(in the rows, 100 means zero)
Each row is followed by its class.
160; 93; 67; 112; 105; 95; 97; 100; 102; 117; 101; 116; 88; 105; 113; 96; 107; 102; 96; 110; 142; 78; 90; 88; 120; 99; 105; 87; 82; 106; 71; 109; 123; 111; 90; 96; 96; 105; 101; 145; 87; 97; 101; 123; 92; 125 -> <110>
119; 96; 106; 95; 78; 97; 91; 111; 106; 107; 87; 119; 113; 85; 98; 99; 93; 113; 92; 95; 102; 92; 100; 95; 119; 108; 91; 97; 85; 94; 95; 118; 127; 113; 89; 102; 98; 93; 86; 113; 95; 99; 96; 107; 85; 105 -> <110>
134; 92; 82; 128; 101; 91; 93; 110; 98; 98; 100; 104; 103; 104; 95; 108; 97; 110; 100; 93; 87; 97; 95; 100; 108; 97; 95; 92; 109; 98; 95; 103; 99; 105; 99; 99; 103; 104; 103; 95; 97; 93; 107; 118; 89; 111 -> <23>
103; 104; 90; 100; 96; 98; 113; 107; 94; 103; 114; 104; 97; 100; 97; 95; 93; 97; 94; 97; 106; 95; 99; 99; 103; 104; 95; 95; 95; 98; 94; 99; 104; 95; 93; 93; 97; 99; 110; 118; 99; 95; 96; 109; 88; 86 -> <110>
113; 92; 82; 111; 104; 98; 88; 100; 104; 95; 95; 107; 103; 100; 101; 106; 105; 95; 103; 94; 121; 102; 97; 119; 105; 104; 101; 97; 98; 106; 90; 101; 104; 94; 94; 102; 99; 97; 111; 109; 99; 96; 101; 112; 103; 111 -> <23>
111; 97; 88; 108; 88; 99; 113; 123; 99; 107; 95; 96; 103; 99; 96; 102; 100; 105; 98; 103; 88; 106; 101; 99; 108; 105; 96; 101; 104; 100; 89; 102; 102; 111; 94; 99; 101; 97; 95; 138; 97; 84; 101; 107; 73; 95 -> <110>
129; 94; 92; 112; 109; 99; 103; 101; 95; 97; 97; 107; 90; 102; 102; 102; 101; 101; 105; 105; 98; 96; 98; 97; 99; 96; 108; 113; 97; 99; 80; 101; 104; 93; 106; 105; 101; 108; 113; 90; 100; 86; 103; 109; 107; 105 -> <23>
142; 101; 78; 104; 103; 93; 96; 109; 107; 123; 97; 103; 89; 96; 103; 104; 97; 111; 105; 95; 102; 104; 102; 99; 110; 105; 107; 95; 92; 100; 96; 98; 114; 88; 72; 105; 89; 102; 102; 148; 107; 93; 90; 124; 119; 106 -> <110>
113; 97; 95; 131; 101; 93; 97; 105; 92; 86; 90; 108; 109; 101; 103; 109; 103; 107; 107; 102; 107; 95; 102; 100; 105; 103; 89; 93; 114; 104; 108; 99; 96; 106; 110; 103; 101; 102; 105; 59; 106; 96; 114; 115; 75; 109 -> <23>
131; 100; 112; 104; 89; 112; 97; 110; 98; 113; 97; 100; 98; 91; 106; 94; 98; 100; 105; 95; 70; 89; 95; 99; 98; 115; 99; 99; 100; 93; 107; 98; 96; 97; 101; 99; 99; 105; 95; 97; 98; 102; 98; 108; 110; 100 -> <110>
152; 94; 81; 117; 101; 103; 109; 107; 100; 95; 102; 110; 90; 104; 105; 112; 102; 97; 106; 101; 108; 98; 102; 93; 100; 112; 102; 97; 103; 96; 96; 102; 102; 83; 108; 99; 101; 106; 101; 81; 91; 98; 100; 115; 105; 115 -> <23>
